Here is a tiny trained network, its code and every weight. The questions are about switching its units off for an input and a class, where a switched-off unit gives its printed mean instead of its output.

import numpy as np


def w(rows, s, z=0):
    codes = np.array(rows[::2]) - 128.0
    scale = np.full(codes.shape[1], s)
    scale[-1] = z or s
    return codes * scale


def f(y):
    return y / 2 * (1 + np.tanh(0.7978845608 * (y + 0.044715 * y**3)))


def log_softmax(a):
    a = a - a.max(-1, keepdims=True)
    return a - np.log(np.exp(a).sum(-1, keepdims=True))


def net(x, mask):
    res = np.array(x, float).reshape(1, 6) / 4 @ E
    y = f(res @ A[0][:, :-1].T + A[0][:, -1])
    res = res + np.where(mask, y, B[0][:, -1]) @ B[0][:, :-1]
    return log_softmax(res[-1] @ U[:, :-1].T + U[:, -1])


A, B = {}, {}
E = w([
[68,181,189,73,129,187,245,107,206,195,183],'x0',
[216,145,196,154,191,229,79,118,70,83,175],'x1',
[166,190,52,2,82,247,72,80,89,103,160],'x2',
[64,96,130,155,85,208,162,193,78,121,98],'x3',
[73,36,113,51,34,100,124,141,125,211,190],'x4',
[40,187,102,176,127,201,151,203,253,79,128],'x5',
],0.008)
A[0] = w([
[37,89,127,138,89,129,194,188,142,173,129,64],'N0',
[143,140,155,107,142,67,171,65,145,179,129,48],'N1',
[70,121,98,68,65,157,139,133,154,178,155,219],'N2',
[92,251,125,145,164,171,174,124,180,69,90,246],'N3',
[168,134,200,255,215,120,140,153,121,84,97,166],'N4',
[202,124,119,100,126,157,108,88,19,123,98,100],'N5',
[125,212,109,66,115,171,140,75,176,148,173,45],'N6',
[165,146,122,90,122,168,94,79,89,139,138,229],'N7',
[133,135,183,165,200,131,157,162,173,143,150,123],'N8',
[132,138,102,148,115,194,78,174,85,45,121,254],'N9',
],0.01,0.0022)
B[0] = w([
[62,140,126,101,44,146,198,201,184,177,18,226],'N0',
[171,108,135,134,164,192,106,159,127,114,202,182],'N1',
[145,173,136,160,118,225,127,174,176,84,126,219],'N2',
[155,36,2,145,116,141,115,248,143,134,133,237],'N3',
[143,125,83,209,239,132,124,127,102,39,145,247],'N4',
[139,59,132,47,55,166,231,119,95,161,212,220],'N5',
[121,51,35,163,166,49,112,139,75,100,109,208],'N6',
[156,137,102,72,124,84,139,96,111,90,162,202],'N7',
[94,108,154,128,173,166,179,96,63,116,176,193],'N8',
[250,155,75,132,174,189,39,169,204,92,186,205],'N9',
],0.0089,0.014)
U = w([
[170,110,94,154,159,176,93,159,135,93,156,255],'0',
[168,121,151,28,122,161,134,35,90,127,195,107],'1',
[72,80,114,119,94,115,181,150,130,176,105,187],'2',
[128,123,69,132,113,11,73,118,134,98,64,132],'3',
[131,100,139,163,119,31,55,73,66,128,93,23],'4',
[156,102,192,133,129,38,17,85,123,231,130,39],'5',
[87,200,176,82,52,201,150,149,191,181,99,64],'6',
[103,177,221,183,190,131,139,29,95,106,131,76],'7',
],0.011,0.0034)

Each question gives the input, the list of numbers given to net, and the class t.
The units are the neurons (one row each of A and B). Each row of codes is followed by its name. A weight is (code - 128) times the scale printed after its matrix; where a second scale follows, it is the last column's (A, B and U).
mask holds one flag per neuron, in row order. A switched-off neuron (its flag False) gives its mean, the last column of its row in B, instead of its output. The means were averaged over made-up inputs and are rounded, as every weight is.
A unit's drop is (log p(t) with every unit on - log p(t) with that unit switched off) / (log p(t) with every unit on - log p(t) with every unit switched off).
The circuit of an input: a set's keep is (log p(t) with only the set's units on - log p(t) with every unit switched off) / (log p(t) with every unit on - log p(t) with every unit switched off). Starting from all 10 units, units are removed one at a time, each time the one whose removal leaves the highest keep (on an exact tie, the one counted first), for as long as the keep stays at least 0.8.
units of the circuit, in order: the units of the circuit, biggest drop first
top k neurons: the k neurons with the biggest drops, biggest first
drop of u: that unit's drop, to one decimal
input [-2,5,-5,-4,-2,-8], class 1: units of the circuit, in order -> (N5)
input [-6,-8,6,-5,-8,1], class 3: top 4 neurons -> (N2 N1 N4 N8)
input [5,-6,-5,3,-1,3], class 6: units of the circuit, in order -> (N0 N6)
input [-4,-4,6,-5,8,7], class 6: units of the circuit, in order -> (N4 N3)
input [-4,-8,-5,-5,-3,0], class 4: units of the circuit, in order -> (N3 N9 N0)
input [7,-7,3,-1,6,-7], class 6: units of the circuit, in order -> (N2 N0)
input [0,3,-5,3,-1,-8], class 1: units of the circuit, in order -> (N5 N3)
input [2,-2,-2,-2,1,-2], class 6: units of the circuit, in order -> (N4 N6)
input [6,-6,-8,-4,-4,-8], class 7: top 2 neurons -> (N3 N9)
input [0,-6,3,0,1,-3], class 6: units of the circuit, in order -> (N4 N3 N2)
input [2,-8,1,-3,1,1], class 6: units of the circuit, in order -> (N2 N4)
input [3,1,0,-3,2,6], class 2: units of the circuit, in order -> (N9 N4)
input [1,1,6,4,-4,-3], class 1: top 2 neurons -> (N5 N4)
input [-4,-3,-5,1,4,-2], class 2: units of the circuit, in order -> (N9)
input [-1,-4,-4,-2,0,-4], class 3: top 2 neurons -> (N5 N8)
input [3,1,4,2,8,7], class 6: top 2 neurons -> (N2 N0)
input [8,4,-8,-5,3,7], class 2: top 2 neurons -> (N0 N9)
input [0,-5,7,-6,-7,1], class 3: top 2 neurons -> (N6 N2)
input [3,-5,-7,-8,1,-6], class 5: drop of N5 -> 0.5
input [-6,-4,-7,2,5,1], class 2: units of the circuit, in order -> (N0)
input [-5,-7,6,-6,-8,1], class 3: drop of N4 -> 0.5
input [0,7,-8,-2,5,5], class 7: drop of N3 -> 0.2
input [-2,3,3,-7,8,-5], class 1: drop of N4 -> 0.0
